Each row has a name. Each piece below is followed by the name of the row it came from. Each question is about the rows just above it.

|  -9 |   4 | -50 |  45 | -32 | -16 | -> (25)
|   8 |  -9 |  31 | -48 |   1 |  21 | -> (108)
|  -1 |  -5 |  -5 | -19 | -17 |  55 | -> (112)
|  52 |  26 |  82 | -70 |  -2 | -12 | -> (47)
| -25 |   9 | -61 |  52 |  31 | -46 | -> (42)
| -22 |  12 | -62 |  53 |  32 | -43 | -> (168)
|  -8 |   5 | -67 |  32 | -25 | -10 | -> (14)
|  94 | -11 |  43 | -76 | -91 |  90 | -> (169)
| -85 | -75 | -78 |  74 |  69 | -12 | -> (64)
| -13 | -27 |   6 | -17 |   7 |  37 | -> (153)
| -17 | -23 |   6 | -11 |   7 |  45 | -> (81)
| -19 | -23 |  -7 | -19 |  11 |  54 | -> (219)
The row with | -85 | -75 | -78 |  74 |  69 | -12 | is -> (64)
| -17 | -23 |   6 | -11 |   7 |  45 | is in which row? -> (81)
find: |   8 |  -9 |  31 | -48 |   1 |  21 | -> (108)
|  -9 |   4 | -50 |  45 | -32 | -16 | is in which row? -> (25)
find: | -22 |  12 | -62 |  53 |  32 | -43 | -> (168)

|  16 | -18 |   3 |  11 | -40 | -20 |   3 |  12 |  31 |  -4 |  -5 |  13 | -65 |  14 | -18 | -32 |  -7 |  16 |  45 | -78 | = (25)
|  16 | -18 |   3 |  11 | -40 | -20 |   3 |  12 |  31 |  -4 |  -5 |  13 | -65 |  14 | -18 | -32 |  -7 |  12 |  33 | -57 | = (64)
| -21 |  28 |  -6 | -13 |  60 |  26 |  -4 | -22 | -41 |   7 |   8 | -22 |  92 | -19 |  22 |  47 |  13 | -20 | -44 |  77 | = (219)
Which row holds |  16 | -18 |   3 |  11 | -40 | -20 |   3 |  12 |  31 |  -4 |  -5 |  13 | -65 |  14 | -18 | -32 |  -7 |  16 |  45 | -78 |? -> (25)
| -21 |  28 |  -6 | -13 |  60 |  26 |  -4 | -22 | -41 |   7 |   8 | -22 |  92 | -19 |  22 |  47 |  13 | -20 | -44 |  77 | is in which row? -> (219)
|  16 | -18 |   3 |  11 | -40 | -20 |   3 |  12 |  31 |  -4 |  -5 |  13 | -65 |  14 | -18 | -32 |  -7 |  12 |  33 | -57 | is in which row? -> (64)

|  12 | -52 |  38 | -52 | -23 |  44 | -41 |  -8 | -42 |  36 |   8 | -10 | -67 |  26 |  73 | -74 |  (14)
|  -9 |  56 |  -6 | -39 |  30 |  88 |  13 |  22 | -34 | -25 |  -3 | -16 | -37 |  25 |   6 | -50 |  (47)
|  -6 | -20 | -33 | -37 | -43 |   1 |   9 |  -9 | -55 | -11 | -21 |   1 | -49 | -41 |  58 | -68 |  (219)
find: |  12 | -52 |  38 | -52 | -23 |  44 | -41 |  -8 | -42 |  36 |   8 | -10 | -67 |  26 |  73 | -74 | -> (14)
The row with |  -9 |  56 |  -6 | -39 |  30 |  88 |  13 |  22 | -34 | -25 |  -3 | -16 | -37 |  25 |   6 | -50 | is -> (47)
|  -6 | -20 | -33 | -37 | -43 |   1 |   9 |  -9 | -55 | -11 | -21 |   1 | -49 | -41 |  58 | -68 | is in which row? -> (219)

